Below is a small trained network, with its code and all its weights. Each question gives an input and a class and asks what happens when units are switched off, that is, made to give their printed mean instead of their output.

import numpy as np


def w(rows, s, z=0):
    codes = np.array(rows[::2]) - 128.0
    scale = np.full(codes.shape[1], s)
    scale[-1] = z or s
    return codes * scale


def norm(h):
    return h / np.sqrt((h * h).mean(-1, keepdims=True) + 1e-5)


def f(y):
    return np.maximum(y, 0)


def log_softmax(a):
    a = a - a.max(-1, keepdims=True)
    return a - np.log(np.exp(a).sum(-1, keepdims=True))


def net(x, mask):
    res = np.array(x, float).reshape(1, 7) / 4 @ E
    u = 0
    for l in range(3):
        y = f(norm(res) @ A[l][:, :-1].T + A[l][:, -1])
        res = res + np.where(mask[u : u + 8], y, B[l][:, -1]) @ B[l][:, :-1]
        u += 8
    return log_softmax(norm(res)[-1] @ U[:, :-1].T + U[:, -1])


A, B = {}, {}
E = w([
[103,76,171,119,25,204,162],'x0',
[137,167,168,143,255,135,125],'x1',
[50,110,10,126,181,142,90],'x2',
[179,192,83,223,119,85,90],'x3',
[110,157,126,77,123,185,131],'x4',
[96,146,207,168,176,149,19],'x5',
[135,34,134,143,136,51,100],'x6',
],0.0045)
A[0] = w([
[154,21,141,174,127,147,225,5],'L0N0',
[112,184,211,149,244,240,118,170],'L0N1',
[80,51,150,181,90,156,36,161],'L0N2',
[168,117,221,124,11,144,162,75],'L0N3',
[75,91,144,97,182,136,98,149],'L0N4',
[181,131,190,219,166,37,41,176],'L0N5',
[42,162,178,185,115,158,142,18],'L0N6',
[181,194,69,208,108,113,188,96],'L0N7',
],0.012,0.0021)
B[0] = w([
[103,69,148,112,162,66,139,168],'L0N0',
[77,235,216,111,154,107,62,240],'L0N1',
[211,120,47,144,125,135,171,192],'L0N2',
[111,75,180,81,123,210,208,202],'L0N3',
[89,146,113,140,67,61,94,176],'L0N4',
[48,136,150,116,174,6,129,247],'L0N5',
[177,176,134,95,98,147,158,156],'L0N6',
[152,196,54,103,98,121,34,194],'L0N7',
],0.014,0.012)
A[1] = w([
[125,180,137,148,104,126,23,94],'L1N0',
[198,164,101,88,164,126,88,157],'L1N1',
[85,69,142,219,11,150,30,137],'L1N2',
[166,125,40,169,171,106,94,78],'L1N3',
[63,179,183,232,247,57,65,3],'L1N4',
[46,151,86,75,152,68,64,117],'L1N5',
[192,156,11,199,115,114,60,82],'L1N6',
[78,174,149,193,170,20,150,96],'L1N7',
],0.011,0.0023)
B[1] = w([
[67,62,119,106,154,86,206,202],'L1N0',
[91,108,106,198,122,77,131,165],'L1N1',
[203,90,101,157,53,123,155,133],'L1N2',
[127,172,75,140,113,196,159,159],'L1N3',
[151,53,219,89,129,30,51,251],'L1N4',
[169,142,198,143,86,22,142,253],'L1N5',
[157,138,6,190,181,175,174,175],'L1N6',
[96,136,151,111,132,120,35,235],'L1N7',
],0.013,0.014)
A[2] = w([
[98,158,128,110,114,108,5,5],'L2N0',
[104,109,137,181,122,169,55,102],'L2N1',
[116,116,58,146,185,148,98,24],'L2N2',
[68,88,64,144,121,151,109,125],'L2N3',
[137,205,208,166,135,214,110,100],'L2N4',
[128,118,75,143,173,156,76,94],'L2N5',
[154,188,72,29,153,59,131,184],'L2N6',
[156,162,148,126,66,234,48,81],'L2N7',
],0.013,0.0014)
B[2] = w([
[102,67,167,100,155,67,145,255],'L2N0',
[100,138,146,202,110,140,142,129],'L2N1',
[121,67,121,203,77,201,36,149],'L2N2',
[213,158,157,156,117,121,114,148],'L2N3',
[145,227,66,110,128,203,8,150],'L2N4',
[181,224,109,147,90,90,209,141],'L2N5',
[174,117,153,159,57,112,50,254],'L2N6',
[180,249,150,127,202,200,94,140],'L2N7',
],0.013,0.0096)
U = w([
[98,142,192,130,129,4,40,163],'0',
[122,225,162,97,148,246,110,117],'1',
[168,158,2,236,98,126,115,130],'2',
[34,120,93,198,196,172,122,2],'3',
[127,16,133,102,128,181,242,147],'4',
],0.011,0.0099)

Each question gives the input, the list of numbers given to net, and the class t.
The units are the neurons (one row each of A and B). Each row of codes is followed by its name. A weight is (code - 128) times the scale printed after its matrix; where a second scale follows, it is the last column's (A, B and U).
mask holds one flag per neuron, layer by layer. A switched-off neuron (its flag False) gives its mean, the last column of its row in B, instead of its output. The means were averaged over made-up inputs and are rounded, as every weight is.
A unit's drop is (log p(t) with every unit on - log p(t) with that unit switched off) / (log p(t) with every unit on - log p(t) with every unit switched off).
The circuit of an input: a set's keep is (log p(t) with only the set's units on - log p(t) with every unit switched off) / (log p(t) with every unit on - log p(t) with every unit switched off). Starting from the 12 units with the biggest drops (on a tie, the unit counted first), units are removed one at a time, each time the one whose removal leaves the highest keep (on an exact tie, the one counted first), for as long as the keep stays at least 0.8.
units of the circuit, in order: the units of the circuit, biggest drop first
k most important neurons: the k neurons with the biggest drops, biggest first
top k neurons in layer l: the k neurons of layer l with the biggest drops, biggest first
drop of u: that unit's drop, to one decimal
input [3,-1,-4,2,-4,-6,-4], class 4: units of the circuit, in order : (L0N1; L0N3)
input [2,1,-6,-7,-7,8,-6], class 1: units of the circuit, in order : (L0N3; L0N6; L1N5; L1N4)
input [7,-5,-8,6,-2,-6,-5], class 1: top 2 neurons in layer 0 : (L0N3; L0N5)
input [-3,4,-6,-3,5,-5,1], class 1: top 3 neurons in layer 0 : (L0N5; L0N3; L0N4)
input [0,-6,-5,-4,0,7,8], class 4: top 4 neurons in layer 0 : (L0N3; L0N1; L0N2; L0N7)
input [4,-7,-5,0,2,6,2], class 4: most important neuron : (L0N1)
input [4,-1,4,2,6,-6,-3], class 2: top 3 neurons in layer 0 : (L0N5; L0N1; L0N3)
input [7,1,0,-2,8,5,3], class 1: 2 most important neurons : (L0N5; L0N3)
input [2,-8,5,8,-4,8,-5], class 2: 2 most important neurons : (L0N2; L0N1)
input [3,4,1,2,-3,-6,-1], class 2: 4 most important neurons : (L0N7; L0N1; L0N5; L1N6)
input [8,1,-6,-8,2,0,-2], class 1: top 2 neurons in layer 1 : (L1N0; L1N4)
input [3,-6,3,-7,3,-6,3], class 4: top 2 neurons in layer 0 : (L0N5; L0N1)
input [2,-3,0,7,6,-2,-5], class 2: top 3 neurons in layer 0 : (L0N7; L0N1; L0N5)
input [3,-1,-2,-3,4,1,0], class 1: most important neuron : (L1N0)
input [-1,-7,-5,0,-6,-5,8], class 4: top 2 neurons in layer 0 : (L0N3; L0N1)
input [7,1,6,0,0,-2,6], class 2: top 2 neurons in layer 0 : (L0N2; L0N5)
input [0,-2,0,1,-1,-7,-5], class 2: 2 most important neurons : (L0N1; L0N5)
input [8,4,8,-2,-8,-4,8], class 2: 3 most important neurons : (L0N1; L0N5; L0N2)
input [1,-5,3,8,-1,5,-7], class 2: 2 most important neurons : (L0N1; L1N6)
input [5,-4,2,6,2,5,3], class 2: top neuron in layer 0 : (L0N2)
input [4,0,4,7,-5,1,-3], class 2: 2 most important neurons : (L0N1; L1N6)
input [6,-7,3,2,8,2,2], class 4: top 4 neurons in layer 0 : (L0N1; L0N3; L0N2; L0N7)
input [7,-7,7,-8,7,-4,3], class 4: drop of L0N5 : 0.2
input [-8,-7,0,-5,-7,-7,-4], class 2: drop of L0N5 : 0.7
input [2,-8,-6,1,-4,6,0], class 4: drop of L1N0 : 0.0
